[-81.9 -37.6  65.6  19.3  -5.4 -66.1] = Runus
[-81.9 -37.6  65.6  19.3  61.2 -65.5] = pofu
[-24.8 -39.9  15.9  -8.2  -5.4 -66.1] = Fub
chg Fub: [-24.8 -39.9  15.9  -8.2  -5.3 -66.1]
5, [-5.4]
chg Fub: [-24.8 -39.9  15.9  -8.2  -5.5 -66.1]
5, [-5.4]
chg Runus: [-81.9 -37.6  65.7  19.3  -5.4 -66.1]
3, [65.6]
chg Fub: [-24.8 -39.9  16.0  -8.2  -5.4 -66.1]
3, [15.9]

[-49.7   0.0 -30.5 -46.8  20.7] : zozos
[  5.1  -8.3  63.4   1.6 -63.7] : gir
[ 5.1 27.3 73.6 -5.7  0.0] : mumuv
[ 5.1 27.3 73.6  0.0  0.0] : lemi
[  5.1  -8.3 -30.5   1.6 -63.7] : Nuge
chg gir: [  5.1  -8.2  63.4   1.6 -63.7]
2, [-8.3]
chg lemi: [ 5.1 27.3 73.6 -0.1  0.0]
4, [0.0]
chg Nuge: [  5.1  -8.2 -30.5   1.6 -63.7]
2, [-8.3]
chg zozos: [-49.7   0.0 -30.5 -46.9  20.7]
4, [-46.8]

[  9.2  21.6  -0.2 -42.4  26.9 -62.4 -34.0  45.2 -65.3  45.5 -23.7 -17.4
  42.9] -> Vogiv
[ 14.7 -20.2 -65.4  32.6  61.7 -42.7 -69.9 -18.0 -13.5   9.5 -33.7 -11.0
  -5.7] -> kun
[ 17.7  -6.0 -49.8  -3.6  34.3 -38.4 -52.0   1.2 -28.8  40.4 -31.5 -27.9
  19.5] -> gakuv
[ 18.8   2.5 -42.3 -22.1  22.5 -36.4 -43.4   8.5 -37.2  54.0 -30.5 -22.8
  30.1] -> pamaz
[  8.1  28.3   9.8 -53.4  24.4 -66.6 -28.6  53.7 -72.5  49.2 -21.6 -14.3
  49.2] -> sozuf
[ 13.8  26.0  -1.5 -56.3  12.5 -53.2 -26.1  46.8 -66.6  62.3 -25.3 -11.9
  52.8] -> megit
[ 14.7 -20.2 -65.4  32.6  61.7 -42.7 -69.9 -18.0 -13.5   9.5 -33.7 -39.8
  33.8] -> Zinob
[ 17.7  -6.0 -49.8  -3.6  34.3 -38.4 -52.0   1.2 -28.8  73.2 -31.5 -27.9
  19.5] -> dufi
[  1.5 -12.4 -31.5  36.5  89.6 -75.0 -73.8   6.8 -33.5 -24.2 -26.9 -42.1
 -12.7] -> Bigob
[  6.5   6.9 -16.9 -11.5  49.8 -65.0 -48.9  27.5 -50.4  19.4 -26.1 -26.7
  20.3] -> Zop
[  5.3 -20.1 -47.8  43.7  85.6 -62.6 -77.7  -6.9 -22.4 -19.7 -30.3 -44.0
 -16.4] -> sezog
[ 14.7 -20.2 -65.4  32.6  61.7 -42.7 -69.9 -18.0 -13.5   9.5 -33.7 -39.8
  -5.7] -> Donem
chg kun: [ 14.7 -20.2 -65.4  32.6  61.6 -42.7 -69.9 -18.0 -13.5   9.5 -33.7 -11.0
  -5.7]
5, [61.7]
chg megit: [ 13.8  26.1  -1.5 -56.3  12.5 -53.2 -26.1  46.8 -66.6  62.3 -25.3 -11.9
  52.8]
2, [26.0]
chg megit: [ 13.8  26.0  -1.5 -56.3  12.5 -53.2 -26.1  46.8 -66.6  62.2 -25.3 -11.9
  52.8]
10, [62.3]
chg Vogiv: [  9.2  21.6  -0.2 -42.4  26.9 -62.4 -34.0  45.2 -65.3  45.5 -23.7 -17.4
  42.8]
13, [42.9]
chg dufi: [ 17.7  -6.0 -49.8  -3.5  34.3 -38.4 -52.0   1.2 -28.8  73.2 -31.5 -27.9
  19.5]
4, [-3.6]
chg kun: [ 14.6 -20.2 -65.4  32.6  61.7 -42.7 -69.9 -18.0 -13.5   9.5 -33.7 -11.0
  -5.7]
1, [14.7]

[ 35.6  -0.1 -36.2  -0.6  -5.2  89.1] = zipem
[-11.4  -9.2 -27.4 -29.3  58.8  77.4] = fam
[ 35.6  -0.1 -36.2 -46.1  -5.2  89.1] = fad
[-24.5  -6.8 -14.7  19.4  47.2   7.7] = febi
chg zipem: [ 35.6  -0.1 -36.1  -0.6  -5.2  89.1]
3, [-36.2]
chg zipem: [ 35.6  -0.1 -36.2  -0.6  -5.1  89.1]
5, [-5.2]
chg fad: [ 35.6  -0.1 -36.2 -46.1  -5.1  89.1]
5, [-5.2]
chg fad: [ 35.5  -0.1 -36.2 -46.1  -5.2  89.1]
1, [35.6]

[ 66.7 -17.1  36.3  33.7   9.4  36.5  51.2 -43.1] : mepo
[ 18.1 -54.7  21.5  38.3  46.7  60.9  -5.4  34.8] : lemek
[ 27.7 -45.5  24.1  37.1  37.1  58.5   6.1  16.6] : Vogit
[ 18.8 -56.0  22.2  40.7  51.5  59.7  -7.2  35.4] : turu
chg mepo: [ 66.7 -17.1  36.3  33.7   9.3  36.5  51.2 -43.1]
5, [9.4]
chg Vogit: [ 27.6 -45.5  24.1  37.1  37.1  58.5   6.1  16.6]
1, [27.7]

